Below are the code and all the weights of a small trained network. Each question names an input and a class and asks about switching units off, where a switched-off unit gives its printed mean instead of its output.

import numpy as np


def w(rows, s, z=0):
    codes = np.array(rows[::2]) - 128.0
    scale = np.full(codes.shape[1], s)
    scale[-1] = z or s
    return codes * scale


def f(y):
    return y / 2 * (1 + np.tanh(0.7978845608 * (y + 0.044715 * y**3)))


def log_softmax(a):
    a = a - a.max(-1, keepdims=True)
    return a - np.log(np.exp(a).sum(-1, keepdims=True))


def net(x, mask):
    res = np.array(x, float).reshape(1, 5) / 4 @ E
    y = f(res @ A[0][:, :-1].T + A[0][:, -1])
    res = res + np.where(mask, y, B[0][:, -1]) @ B[0][:, :-1]
    return log_softmax(res[-1] @ U[:, :-1].T + U[:, -1])


A, B = {}, {}
E = w([
[199,2,134,83],'x0',
[75,95,173,74],'x1',
[210,231,22,71],'x2',
[44,87,33,77],'x3',
[111,174,251,69],'x4',
],0.0089)
A[0] = w([
[243,204,51,102,254],'N0',
[2,126,84,174,205],'N1',
[80,22,239,109,226],'N2',
[79,197,140,52,202],'N3',
[101,78,104,53,155],'N4',
[138,58,75,100,219],'N5',
[148,167,139,238,194],'N6',
],0.0086,0.0065)
B[0] = w([
[181,195,103,149,248],'N0',
[31,111,97,144,195],'N1',
[120,42,168,93,228],'N2',
[81,185,151,77,187],'N3',
[135,69,90,69,160],'N4',
[166,8,47,101,186],'N5',
[121,139,147,180,185],'N6',
],0.012,0.014)
U = w([
[169,188,144,180,98],'0',
[209,97,40,142,178],'1',
[126,77,118,63,75],'2',
[61,137,150,89,49],'3',
[60,104,73,207,183],'4',
[132,191,114,68,141],'5',
[126,97,255,154,253],'6',
[103,148,75,135,46],'7',
],0.011,0.0039)

Each question gives the input, the list of numbers given to net, and the class t.
The units are the neurons (one row each of A and B). Each row of codes is followed by its name. A weight is (code - 128) times the scale printed after its matrix; where a second scale follows, it is the last column's (A, B and U).
mask holds one flag per neuron, in row order. A switched-off neuron (its flag False) gives its mean, the last column of its row in B, instead of its output. The means were averaged over made-up inputs and are rounded, as every weight is.
A unit's drop is (log p(t) with every unit on - log p(t) with that unit switched off) / (log p(t) with every unit on - log p(t) with every unit switched off).
The circuit of an input: a set's keep is (log p(t) with only the set's units on - log p(t) with every unit switched off) / (log p(t) with every unit on - log p(t) with every unit switched off). Starting from all 7 units, units are removed one at a time, each time the one whose removal leaves the highest keep (on an exact tie, the one counted first), for as long as the keep stays at least 0.8.
circuit, biggest first: the units of the circuit, biggest drop first
k most important neurons: the k neurons with the biggest drops, biggest first
drop when u is switched off: that unit's drop, to one decimal
input [-7,-8,6,5,5], class 0: circuit, biggest first	[N0]
input [2,6,-3,6,-8], class 2: circuit, biggest first	[N4; N0]
input [-8,6,4,8,2], class 3: circuit, biggest first	[N3; N1]
input [8,-1,-8,0,-1], class 2: circuit, biggest first	[N5; N2]
input [7,6,-8,-5,-5], class 2: 3 most important neurons	[N5; N6; N4]
input [5,-2,-8,3,-8], class 2: 3 most important neurons	[N2; N0; N5]
input [-6,-8,6,-1,3], class 0: drop when N6 is switched off	0.1
input [-7,-3,5,-7,-6], class 0: drop when N6 is switched off	0.0
input [1,-8,0,-2,-1], class 0: drop when N4 is switched off	0.2
input [4,2,-7,5,-7], class 2: drop when N2 is switched off	0.2
